The rows lie along a hidden order. The number after each row says roughly how far along it the row is, from 0 to 10. A new part has a new order.
In the rows, 100 means zero.
[99,102,88,97,115,91,102,92,102,102,143,89,100,80,105,85,104,98,104,105,76,103,102,90,129,87,100,91,96,98,101,95,97,105,85,95,95,108,98,99,98,105,113,103,105,102,96,99,98,83,101,99,102,114,116,103,107,114,118,96,109,98,103,102,105,99,74,86,99,96,101,95,120,106,101,94,95,82,101,116,88,53,96,103,101,108,99,107,106,103,102,95,103,98,87,95,100,96,100,96,103,103,96,91,90,110,98,111,94,105,111,0,104,97,99,89,113,100,96,102,96,99,106,97,80,95,99,89]
6
[106,103,99,104,113,103,81,120,93,109,92,103,89,116,116,90,94,95,91,92,86,104,72,178,118,98,87,74,122,80,98,98,99,94,111,103,84,91,105,137,103,117,129,120,84,101,113,78,106,84,103,113,99,91,143,99,66,113,102,125,93,89,52,102,34,106,109,114,99,104,85,93,97,93,101,89,106,100,111,83,148,46,118,104,95,132,123,130,98,80,174,121,103,135,139,117,96,78,99,118,123,112,100,87,102,86,98,108,123,117,92,200,111,125,101,90,89,118,85,96,108,97,98,104,105,106,108,88]
7
[107,108,107,103,102,100,72,111,85,107,94,106,107,122,100,100,86,107,99,94,114,97,87,133,56,116,91,105,115,89,95,101,100,94,111,106,89,102,122,123,110,113,104,102,99,113,96,88,106,93,110,110,93,91,107,97,73,104,103,121,95,77,64,101,62,111,123,110,123,112,83,76,82,91,101,90,114,107,101,86,128,91,122,102,108,127,117,123,111,87,96,105,102,121,146,126,110,97,103,108,110,101,103,103,113,97,107,98,121,125,72,200,112,112,98,97,90,105,99,102,103,102,98,91,135,127,101,96]
3
[109,97,81,93,114,105,127,105,104,93,137,75,104,61,106,85,112,87,100,107,64,109,113,66,161,72,101,90,81,105,106,95,102,100,53,87,91,100,79,78,89,99,145,111,105,100,107,104,100,91,100,90,107,115,122,115,109,111,115,71,116,121,117,100,114,91,64,84,80,91,113,105,150,108,101,110,88,80,102,125,79,73,79,102,99,89,92,87,96,114,141,99,100,82,57,79,96,94,95,101,102,104,91,97,77,116,86,73,84,78,135,0,97,90,102,91,118,103,95,104,93,80,106,99,68,81,109,93]
10
[106,104,104,104,106,99,76,113,88,112,84,102,91,123,107,83,85,94,99,97,98,97,82,151,61,107,88,92,110,89,98,99,98,95,114,107,94,100,115,131,107,115,96,106,98,110,105,85,105,89,109,114,92,92,126,98,73,110,106,125,95,75,59,103,71,110,119,106,114,108,83,77,79,90,102,88,112,105,103,82,133,79,119,102,108,135,119,134,101,82,115,107,102,132,151,122,92,99,105,111,115,103,103,103,109,99,106,99,128,123,78,200,114,120,99,95,91,108,98,99,106,100,96,95,119,122,97,93]
3
[113,115,120,100,96,107,96,96,93,90,141,117,130,109,78,121,81,129,111,99,126,95,105,61,44,125,92,142,86,101,84,92,103,95,98,96,92,118,105,102,102,97,96,87,110,119,73,115,100,113,119,100,90,99,56,101,96,95,103,91,112,80,106,96,122,111,120,100,135,108,92,84,118,93,98,73,117,106,91,100,74,130,117,101,108,95,95,92,132,101,21,94,99,95,108,122,144,114,103,88,95,90,103,121,90,90,109,94,102,111,78,91,110,81,100,108,90,88,94,107,98,99,109,83,135,145,108,107]
0
[105,99,99,105,112,96,72,117,85,112,83,109,84,126,117,82,90,94,94,95,100,99,74,175,87,104,84,85,120,81,97,95,98,98,112,106,90,99,117,143,106,125,89,108,89,102,106,70,99,86,107,118,96,97,151,95,71,114,107,137,94,74,66,104,62,110,109,112,111,108,81,89,72,92,100,83,108,102,109,87,151,53,121,105,109,144,125,128,102,78,129,112,100,136,156,121,78,95,102,113,124,109,103,95,109,95,102,109,128,123,76,200,114,119,98,89,89,114,89,95,109,100,99,96,118,112,95,90]
4
[95,87,78,101,120,89,112,98,109,114,110,91,79,86,133,60,111,78,95,107,50,104,88,158,148,76,100,69,116,89,112,97,92,109,90,98,101,96,85,129,92,111,84,110,92,94,114,81,94,81,89,106,109,113,162,99,106,118,108,118,99,107,102,105,81,92,81,91,70,85,99,118,114,105,100,97,92,88,113,106,110,51,90,102,94,115,112,119,75,99,151,109,100,112,96,74,53,93,100,111,114,112,100,81,86,111,97,124,94,96,124,40,98,112,100,85,118,110,87,92,104,103,101,110,65,70,90,86]
9
[99,93,83,100,110,95,99,95,97,111,100,95,88,92,115,81,101,91,97,102,80,104,93,130,129,88,97,83,104,88,107,98,98,103,90,96,95,101,96,123,97,113,106,108,94,107,102,85,98,80,100,108,102,109,141,101,95,117,109,107,101,98,95,104,86,100,82,90,91,94,98,103,109,103,99,90,101,94,105,110,114,65,97,103,102,115,116,108,89,96,132,101,101,107,119,92,95,95,101,107,111,106,98,94,95,108,97,109,96,100,111,88,105,104,99,84,108,109,82,96,99,98,101,101,84,93,96,90]
6
[103,98,88,100,123,92,102,94,99,107,135,93,98,88,113,69,101,94,104,108,64,101,93,101,113,86,95,93,104,95,103,94,96,105,84,96,94,110,100,114,95,108,97,105,100,104,95,96,96,85,104,105,102,114,130,102,103,114,117,106,108,92,104,104,110,101,87,92,98,94,93,95,126,103,100,88,99,85,105,112,92,57,98,102,103,119,106,116,101,97,114,97,102,109,102,96,85,101,102,100,110,106,98,94,91,111,100,117,100,104,109,20,105,97,100,89,109,103,87,99,99,101,107,95,84,96,96,85]
6
